Here is a tiny trained network, its code and every weight. The questions are about switching its units off for an input and a class, where a switched-off unit gives its printed mean instead of its output.

import numpy as np


def w(rows, s, z=0):
    codes = np.array(rows[::2]) - 128.0
    scale = np.full(codes.shape[1], s)
    scale[-1] = z or s
    return codes * scale


def f(y):
    return np.maximum(y, 0)


def log_softmax(a):
    a = a - a.max(-1, keepdims=True)
    return a - np.log(np.exp(a).sum(-1, keepdims=True))


def net(x, mask):
    res = np.array(x, float).reshape(1, 6) / 4 @ E
    y = f(res @ A[0][:, :-1].T + A[0][:, -1])
    res = res + np.where(mask, y, B[0][:, -1]) @ B[0][:, :-1]
    return log_softmax(res[-1] @ U[:, :-1].T + U[:, -1])


A, B = {}, {}
E = w([
[161,27,194],'x0',
[186,27,186],'x1',
[134,131,127],'x2',
[61,31,2],'x3',
[123,129,131],'x4',
[117,127,131],'x5',
],0.0044)
A[0] = w([
[134,84,156,133],'n1',
[145,134,188,101],'n2',
[125,128,109,89],'n3',
[110,175,118,1],'n4',
[123,82,86,128],'n5',
[140,157,245,157],'n6',
[133,187,166,78],'n7',
[97,125,45,100],'n8',
[120,45,80,17],'n9',
[95,133,117,87],'n10',
[101,139,114,80],'n11',
[141,102,180,87],'n12',
[137,83,161,94],'n13',
[152,170,132,94],'n14',
[146,80,132,87],'n15',
[113,140,89,102],'n16',
[187,124,95,124],'n17',
[134,182,165,90],'n18',
[126,59,63,159],'n19',
[156,139,53,162],'n20',
[103,124,88,61],'n21',
[151,139,212,100],'n22',
[122,86,110,182],'n23',
[128,157,154,160],'n24',
[135,128,177,64],'n25',
[117,126,68,88],'n26',
[137,124,133,147],'n27',
[156,197,102,107],'n28',
[117,142,74,108],'n29',
[122,118,161,122],'n30',
[140,78,203,55],'n31',
[152,209,193,187],'n32',
[90,120,160,105],'n33',
[137,143,113,141],'n34',
[125,62,96,17],'n35',
[102,114,151,185],'n36',
[87,120,118,103],'n37',
[142,204,195,105],'n38',
[90,114,167,157],'n39',
[123,79,92,168],'n40',
[127,133,169,72],'n41',
[146,191,175,199],'n42',
],0.013,0.0051)
B[0] = w([
[166,120,126,173],'n1',
[123,140,88,167],'n2',
[127,124,114,132],'n3',
[56,126,123,139],'n4',
[123,130,170,182],'n5',
[143,110,55,237],'n6',
[60,142,137,170],'n7',
[70,124,71,198],'n8',
[252,122,148,171],'n9',
[113,115,117,139],'n10',
[116,121,116,139],'n11',
[126,132,102,159],'n12',
[149,128,118,161],'n13',
[92,145,133,154],'n14',
[162,133,130,155],'n15',
[100,127,105,158],'n16',
[124,121,142,137],'n17',
[61,130,135,171],'n18',
[79,160,165,224],'n19',
[65,123,116,194],'n20',
[117,114,96,148],'n21',
[118,146,67,186],'n22',
[107,131,157,195],'n23',
[158,113,145,179],'n24',
[112,132,100,143],'n25',
[108,128,89,165],'n26',
[135,122,130,147],'n27',
[72,125,137,184],'n28',
[84,125,99,170],'n29',
[135,132,117,147],'n30',
[137,119,96,172],'n31',
[217,111,197,253],'n32',
[131,124,127,130],'n33',
[121,122,134,151],'n34',
[221,109,141,153],'n35',
[161,131,145,178],'n36',
[120,130,114,146],'n37',
[63,145,183,209],'n38',
[158,134,133,160],'n39',
[97,143,154,200],'n40',
[116,132,105,138],'n41',
[213,107,159,238],'n42',
],0.028,0.0056)
U = w([
[109,143,191,189],'0',
[204,108,149,201],'1',
[160,102,10,3],'2',
],0.011,0.0024)

Each question gives the input, the list of numbers given to net, and the class t.
The units are the neurons (one row each of A and B). Each row of codes is followed by its name. A weight is (code - 128) times the scale printed after its matrix; where a second scale follows, it is the last column's (A, B and U).
mask holds one flag per neuron, in row order. A switched-off neuron (its flag False) gives its mean, the last column of its row in B, instead of its output. The means were averaged over made-up inputs and are rounded, as every weight is.
A unit's drop is (log p(t) with every unit on - log p(t) with that unit switched off) / (log p(t) with every unit on - log p(t) with every unit switched off).
The circuit of an input: a set's keep is (log p(t) with only the set's units on - log p(t) with every unit switched off) / (log p(t) with every unit on - log p(t) with every unit switched off). Starting from the 12 units with the biggest drops (on a tie, the unit counted first), units are removed one at a time, each time the one whose removal leaves the highest keep (on an exact tie, the one counted first), for as long as the keep stays at least 0.8.
circuit, biggest first: the units of the circuit, biggest drop first
most important unit: the unit with the biggest drop
k most important neurons: the k neurons with the biggest drops, biggest first
drop when u is switched off: that unit's drop, to one decimal
input [3,-5,-7,8,1,-3], class 0: 3 most important neurons -> [n19; n6; n5]
input [7,-7,0,8,2,-7], class 0: 2 most important neurons -> [n19; n6]
input [7,-8,-6,-6,-8,7], class 1: most important unit -> n32
input [2,5,-6,0,5,-1], class 2: circuit, biggest first -> [n32; n38]
input [-5,5,6,6,4,3], class 0: 2 most important neurons -> [n19; n6]
input [8,-8,-5,-8,-2,3], class 1: 2 most important neurons -> [n32; n42]
input [4,4,8,-8,4,-3], class 2: 3 most important neurons -> [n6; n22; n2]
input [7,3,0,-8,0,-4], class 2: 2 most important neurons -> [n6; n22]
input [3,4,8,0,3,-4], class 2: 3 most important neurons -> [n32; n42; n38]
input [2,6,4,-8,8,3], class 2: 2 most important neurons -> [n6; n22]
input [3,7,0,0,0,-7], class 2: 2 most important neurons -> [n32; n42]
input [4,-1,2,8,4,-1], class 0: drop when n19 is switched off -> 1.0
input [-6,-6,-5,1,0,-6], class 2: drop when n40 is switched off -> 0.1
input [5,6,-1,-3,-6,-6], class 2: drop when n13 is switched off -> 0.0
input [-2,3,-2,8,5,4], class 0: most important unit -> n19
